Below are the code and all the weights of a small trained network. Each question names an input and a target symbol and asks about switching units off, where a switched-off unit gives its printed mean instead of its output.

import numpy as np


def w(rows, s, z=0):
    codes = np.array(rows[::2]) - 128.0
    scale = np.full(codes.shape[1], s)
    scale[-1] = z or s
    return codes * scale


def f(y):
    return y / 2 * (1 + np.tanh(0.7978845608 * (y + 0.044715 * y**3)))


def softmax(a):
    e = np.exp(a - a.max(-1, keepdims=True))
    return e / e.sum(-1, keepdims=True)


def log_softmax(a):
    a = a - a.max(-1, keepdims=True)
    return a - np.log(np.exp(a).sum(-1, keepdims=True))


def net(x, mask):
    ids = ['αβγδζηθλμσφ'.index(c) for c in x.split()]
    T = len(ids)
    res = E[ids] + P[:T]
    u = 0
    for l in range(2):
        r = res
        for j in range(2):
            rows = slice(4 * j, 4 * j + 4)
            q, k, v = (r @ M[l][rows].T for M in (Q, K, V))
            z = softmax(np.where(np.tri(T) > 0, q @ k.T / 4**0.5, -1e9)) @ v
            o = O[l][rows]
            res = res + np.where(mask[u + j], z, o[:, -1]) @ o[:, :-1]
        u += 2
        y = f(res @ A[l][:, :-1].T + A[l][:, -1])
        res = res + np.where(mask[u : u + 16], y, B[l][:, -1]) @ B[l][:, :-1]
        u += 16
    return log_softmax(res[-1] @ U[:, :-1].T + U[:, -1])


Q, K, V, O, A, B = {}, {}, {}, {}, {}, {}
E = w([
[93,62,143,192,125,146,123,49,85],'α',
[81,109,82,188,114,121,88,24,118],'β',
[90,183,82,155,148,91,128,186,74],'γ',
[55,145,68,170,127,134,181,186,93],'δ',
[88,150,162,68,126,40,61,178,75],'ζ',
[108,138,149,83,92,125,154,233,164],'η',
[216,88,180,85,94,83,127,115,176],'θ',
[123,47,148,144,86,144,158,84,184],'λ',
[170,48,241,130,124,92,160,92,118],'μ',
[137,143,135,123,90,42,109,43,199],'σ',
[143,158,189,250,254,213,53,80,191],'φ',
],0.015)
P = w([
[154,83,74,109,210,127,85,150,137],'0',
[158,146,123,199,43,126,119,140,123],'1',
[139,205,155,118,56,176,194,97,85],'2',
[63,173,163,120,96,127,181,104,162],'3',
[37,150,132,81,170,84,197,120,193],'4',
[113,133,95,195,93,9,156,148,178],'5',
],0.013)
Q[0] = w([
[85,120,69,123,191,80,103,247,85],'0.h1',
[173,192,144,153,72,193,82,137,80],'0.h1',
[65,165,114,123,66,75,179,222,89],'0.h1',
[63,207,159,56,239,186,141,132,153],'0.h1',
[122,149,198,164,101,135,120,152,100],'0.h2',
[187,111,148,174,45,94,156,73,106],'0.h2',
[90,191,176,138,93,122,131,102,182],'0.h2',
[151,79,134,93,133,234,94,39,110],'0.h2',
],0.011)
K[0] = w([
[59,190,180,136,51,109,193,109,163],'0.h1',
[106,109,128,94,237,131,126,121,147],'0.h1',
[117,88,152,63,68,42,245,91,203],'0.h1',
[127,106,155,219,123,100,84,170,197],'0.h1',
[168,107,155,184,163,140,115,137,164],'0.h2',
[110,56,98,153,151,50,96,163,175],'0.h2',
[176,150,157,145,96,84,95,97,156],'0.h2',
[167,93,55,115,122,163,105,137,73],'0.h2',
],0.012)
V[0] = w([
[202,230,59,92,157,93,129,199,254],'0.h1',
[56,120,94,145,182,96,68,58,111],'0.h1',
[116,170,233,115,137,69,61,150,88],'0.h1',
[30,212,60,154,106,126,102,149,71],'0.h1',
[136,127,189,173,190,147,179,103,88],'0.h2',
[188,86,164,70,93,52,119,107,153],'0.h2',
[120,98,178,156,136,172,135,144,207],'0.h2',
[133,95,116,115,136,208,103,182,94],'0.h2',
],0.0088)
O[0] = w([
[125,86,171,198,178,135,220,217,172,77],'0.h1',
[170,106,97,84,115,214,158,56,126,108],'0.h1',
[211,122,119,128,154,224,2,143,146,158],'0.h1',
[210,143,77,93,190,112,185,80,164,17],'0.h1',
[120,211,30,127,105,160,70,101,163,169],'0.h2',
[25,135,171,144,178,132,119,50,118,254],'0.h2',
[81,245,134,149,49,141,179,100,190,167],'0.h2',
[145,123,150,151,60,15,104,126,179,61],'0.h2',
],0.0086,0.0057)
A[0] = w([
[196,107,113,85,156,177,153,115,137,165],'0.n1',
[129,112,89,216,122,127,129,69,127,171],'0.n2',
[102,110,130,124,130,53,229,103,89,142],'0.n3',
[87,121,143,170,155,185,139,203,91,122],'0.n4',
[92,121,96,190,190,101,82,77,211,251],'0.n5',
[167,150,147,187,176,174,100,83,213,127],'0.n6',
[52,138,74,125,116,114,182,209,103,71],'0.n7',
[124,110,142,113,155,159,40,161,193,192],'0.n8',
[163,84,141,146,152,55,206,151,96,94],'0.n9',
[139,169,76,135,175,209,162,177,132,107],'0.n10',
[195,146,138,156,64,96,124,77,154,252],'0.n11',
[135,115,48,84,140,122,110,227,39,140],'0.n12',
[152,65,173,136,131,172,75,83,98,162],'0.n13',
[142,255,201,117,116,123,162,147,102,188],'0.n14',
[107,131,156,158,129,193,102,52,142,197],'0.n15',
[151,148,210,66,141,48,126,177,78,146],'0.n16',
],0.0074,0.0037)
B[0] = w([
[102,154,184,201,152,109,77,112,159,164],'0.n1',
[130,121,174,70,162,103,159,137,143,174],'0.n2',
[142,71,96,159,116,71,141,108,193,203],'0.n3',
[123,78,119,71,146,106,76,145,97,182],'0.n4',
[85,144,225,126,148,155,179,140,153,211],'0.n5',
[167,176,163,134,169,162,108,106,180,154],'0.n6',
[123,148,131,110,54,93,70,123,140,190],'0.n7',
[129,153,124,110,85,109,130,131,111,175],'0.n8',
[141,204,137,99,100,151,181,136,138,183],'0.n9',
[170,177,113,31,118,100,93,113,96,149],'0.n10',
[89,85,156,90,211,144,132,106,112,172],'0.n11',
[254,114,108,134,155,47,108,87,112,157],'0.n12',
[129,177,139,132,68,163,70,140,163,190],'0.n13',
[75,91,72,139,131,172,119,152,144,200],'0.n14',
[158,117,147,102,126,184,154,137,97,248],'0.n15',
[130,76,106,95,95,118,131,143,197,164],'0.n16',
],0.0081,0.011)
Q[1] = w([
[92,107,249,87,161,56,104,4,95],'1.h1',
[174,166,120,130,105,139,100,147,84],'1.h1',
[33,135,102,65,101,27,81,130,168],'1.h1',
[56,176,88,46,210,154,96,112,154],'1.h1',
[74,212,156,87,105,52,81,79,143],'1.h2',
[110,2,178,8,25,178,171,7,41],'1.h2',
[69,142,155,109,132,120,182,192,177],'1.h2',
[222,219,82,130,159,92,185,59,158],'1.h2',
],0.0047)
K[1] = w([
[71,155,154,133,92,50,129,58,114],'1.h1',
[143,90,143,167,135,186,71,127,121],'1.h1',
[48,188,167,128,167,109,180,143,99],'1.h1',
[105,211,106,159,138,149,153,96,103],'1.h1',
[37,160,110,138,135,90,130,109,42],'1.h2',
[101,122,148,19,255,77,110,62,158],'1.h2',
[105,212,103,69,112,115,163,247,148],'1.h2',
[216,137,62,143,79,131,83,91,114],'1.h2',
],0.0054)
V[1] = w([
[81,73,124,147,176,138,104,129,129],'1.h1',
[91,145,98,221,128,108,122,70,129],'1.h1',
[115,83,22,136,87,115,94,135,113],'1.h1',
[99,106,96,142,132,218,230,139,14],'1.h1',
[76,76,138,169,233,71,129,145,26],'1.h2',
[18,202,158,50,229,163,191,90,238],'1.h2',
[154,118,162,171,135,136,107,194,183],'1.h2',
[114,111,199,117,115,73,109,3,164],'1.h2',
],0.0044)
O[1] = w([
[105,114,181,63,158,14,72,138,143,132],'1.h1',
[123,63,92,124,34,155,106,56,114,99],'1.h1',
[149,183,237,163,96,67,133,101,117,46],'1.h1',
[243,116,118,186,151,97,106,184,105,3],'1.h1',
[171,14,91,168,143,115,2,211,144,21],'1.h2',
[162,94,150,180,44,204,127,129,35,242],'1.h2',
[102,150,137,167,144,119,104,147,163,140],'1.h2',
[130,92,136,124,120,154,123,84,103,246],'1.h2',
],0.0053,0.0049)
A[1] = w([
[137,138,56,68,72,110,107,137,112,56],'1.n1',
[95,127,55,115,123,160,101,211,123,146],'1.n2',
[114,64,160,196,154,142,168,161,168,138],'1.n3',
[171,163,147,105,81,167,31,120,104,167],'1.n4',
[198,158,35,152,100,110,114,156,132,3],'1.n5',
[100,146,136,127,157,114,132,76,92,195],'1.n6',
[215,154,137,153,129,115,177,144,233,30],'1.n7',
[133,170,188,163,91,108,98,152,62,145],'1.n8',
[141,115,150,177,171,166,195,109,117,168],'1.n9',
[73,115,151,149,115,193,156,151,132,89],'1.n10',
[95,2,118,162,98,96,183,109,148,115],'1.n11',
[207,71,134,179,237,149,178,75,132,135],'1.n12',
[198,162,183,145,169,177,59,143,125,104],'1.n13',
[170,132,145,230,220,185,128,161,193,130],'1.n14',
[131,38,134,146,122,82,74,212,89,92],'1.n15',
[111,135,70,138,82,59,139,162,131,111],'1.n16',
],0.0085,0.0063)
B[1] = w([
[186,128,157,216,181,151,132,109,179,157],'1.n1',
[111,115,159,103,171,192,156,69,90,173],'1.n2',
[138,156,171,144,214,120,136,155,109,184],'1.n3',
[108,143,65,124,145,108,222,173,139,254],'1.n4',
[103,171,225,203,185,187,65,136,1,146],'1.n5',
[164,123,125,121,100,129,130,176,111,194],'1.n6',
[87,141,132,121,112,133,127,97,80,202],'1.n7',
[113,176,116,94,133,128,111,166,163,208],'1.n8',
[173,182,108,145,100,102,117,130,145,186],'1.n9',
[181,189,81,156,156,69,75,133,108,235],'1.n10',
[117,79,105,150,176,97,67,79,120,208],'1.n11',
[134,100,97,90,61,150,51,198,181,196],'1.n12',
[97,139,65,148,179,152,131,49,132,178],'1.n13',
[103,33,130,140,138,127,172,174,97,175],'1.n14',
[174,165,171,28,152,103,147,83,174,173],'1.n15',
[195,110,162,137,65,185,132,137,189,175],'1.n16',
],0.0087,0.015)
U = w([
[113,77,143,54,146,166,214,104,33,189],'α',
[116,98,115,120,45,199,41,102,172,91],'β',
[135,90,157,102,85,172,199,219,194,203],'γ',
[174,152,1,74,150,39,151,116,180,137],'δ',
[106,140,146,154,166,247,132,85,166,4],'ζ',
[90,145,141,177,180,109,196,144,105,64],'η',
[107,152,190,100,146,144,82,111,123,12],'θ',
[69,103,104,171,123,126,116,72,79,122],'λ',
[36,170,110,124,80,159,104,169,106,173],'μ',
[189,123,102,161,158,159,68,190,98,196],'σ',
[206,204,158,167,117,128,126,103,124,149],'φ',
],0.0071,0.0043)

Each question gives the input, a string of symbols that net reads in full, and the target symbol t.
The units are the heads (4 rows each of Q, K, V and O) and the neurons (one row each of A and B). Each row of codes is followed by its name. A weight is (code - 128) times the scale printed after its matrix; where a second scale follows, it is the last column's (O, A, B and U).
mask holds one flag per unit, layer by layer, with each layer's heads first. A switched-off unit (its flag False) gives its mean, the last column of its rows in O or B, instead of its output. The means were averaged over made-up inputs and are rounded, as every weight is.
A unit's drop is (log p(t) with every unit on - log p(t) with that unit switched off) / (log p(t) with every unit on - log p(t) with every unit switched off).
The circuit of an input: a set's keep is (log p(t) with only the set's units on - log p(t) with every unit switched off) / (log p(t) with every unit on - log p(t) with every unit switched off). Starting from the 12 units with the biggest drops (on a tie, the unit counted first), units are removed one at a time, each time the one whose removal leaves the highest keep (on an exact tie, the one counted first), for as long as the keep stays at least 0.8.
units of the circuit, in order: the units of the circuit, biggest drop first
most important unit: the unit with the biggest drop
top k neurons: the k neurons with the biggest drops, biggest first
k most important neurons of layer l: the k neurons of layer l with the biggest drops, biggest first
heads that matter: for each layer, one digit per head in row order, 1 if its drop is at least 0.15 and else 0, layers parted by /
input γ δ θ, target γ: units of the circuit, in order -> (0.h2, 1.n10)
input δ ζ α ζ, target δ: heads that matter -> 11 / 00
input μ δ β δ ζ, target δ: heads that matter -> 10 / 00
input γ ζ μ μ, target γ: units of the circuit, in order -> (0.h1, 1.n12)
input μ α η μ σ μ, target η: heads that matter -> 10 / 00
input μ δ λ λ β, target δ: units of the circuit, in order -> (0.h1)
input δ η μ σ μ, target η: units of the circuit, in order -> (0.h1, 1.n3)
input δ δ μ μ η, target μ: heads that matter -> 01 / 00
input δ γ μ, target δ: units of the circuit, in order -> (0.h1, 0.n3)
input δ α ζ ζ δ δ, target δ: heads that matter -> 01 / 01
input γ β μ α, target γ: units of the circuit, in order -> (0.h1, 1.n12, 0.h2)
input η γ β, target η: units of the circuit, in order -> (0.h1, 1.n12)
input γ η ζ λ ζ σ, target ζ: top 2 neurons -> (1.n13, 0.n6)
input δ η σ σ, target δ: top 2 neurons -> (0.n3, 1.n9)
input γ μ α, target γ: units of the circuit, in order -> (0.h1, 0.h2, 1.n12)
input γ ζ λ σ η, target α: most important unit -> 0.h2
input δ α γ ζ η, target γ: 2 most important neurons of layer 0 -> (0.n7, 0.n9)
input α γ ζ α σ, target γ: top 2 neurons -> (1.n12, 1.n14)
input φ γ μ, target φ: top 2 neurons -> (1.n10, 1.n9)
input μ φ λ δ δ, target β: top 2 neurons -> (1.n16, 1.n4)
input ζ δ μ φ ζ, target ζ: top 2 neurons -> (1.n1, 1.n2)
input σ μ δ ζ δ, target δ: 2 most important neurons of layer 1 -> (1.n15, 1.n4)
input δ θ α δ μ, target θ: heads that matter -> 10 / 01
input β μ β δ δ, target φ: top 2 neurons -> (0.n12, 1.n5)
input β μ β α, target β: top 2 neurons -> (1.n12, 1.n4)
input μ φ ζ μ μ, target φ: top 2 neurons -> (1.n9, 1.n10)
input θ θ μ δ ζ α, target μ: most important neuron of layer 1 -> (1.n8)
input θ μ γ φ ζ, target ζ: top 2 neurons -> (1.n2, 1.n1)
input η α μ ζ θ δ, target θ: top neuron -> (1.n15)
input ζ θ μ θ β, target θ: top 2 neurons -> (1.n15, 0.n4)
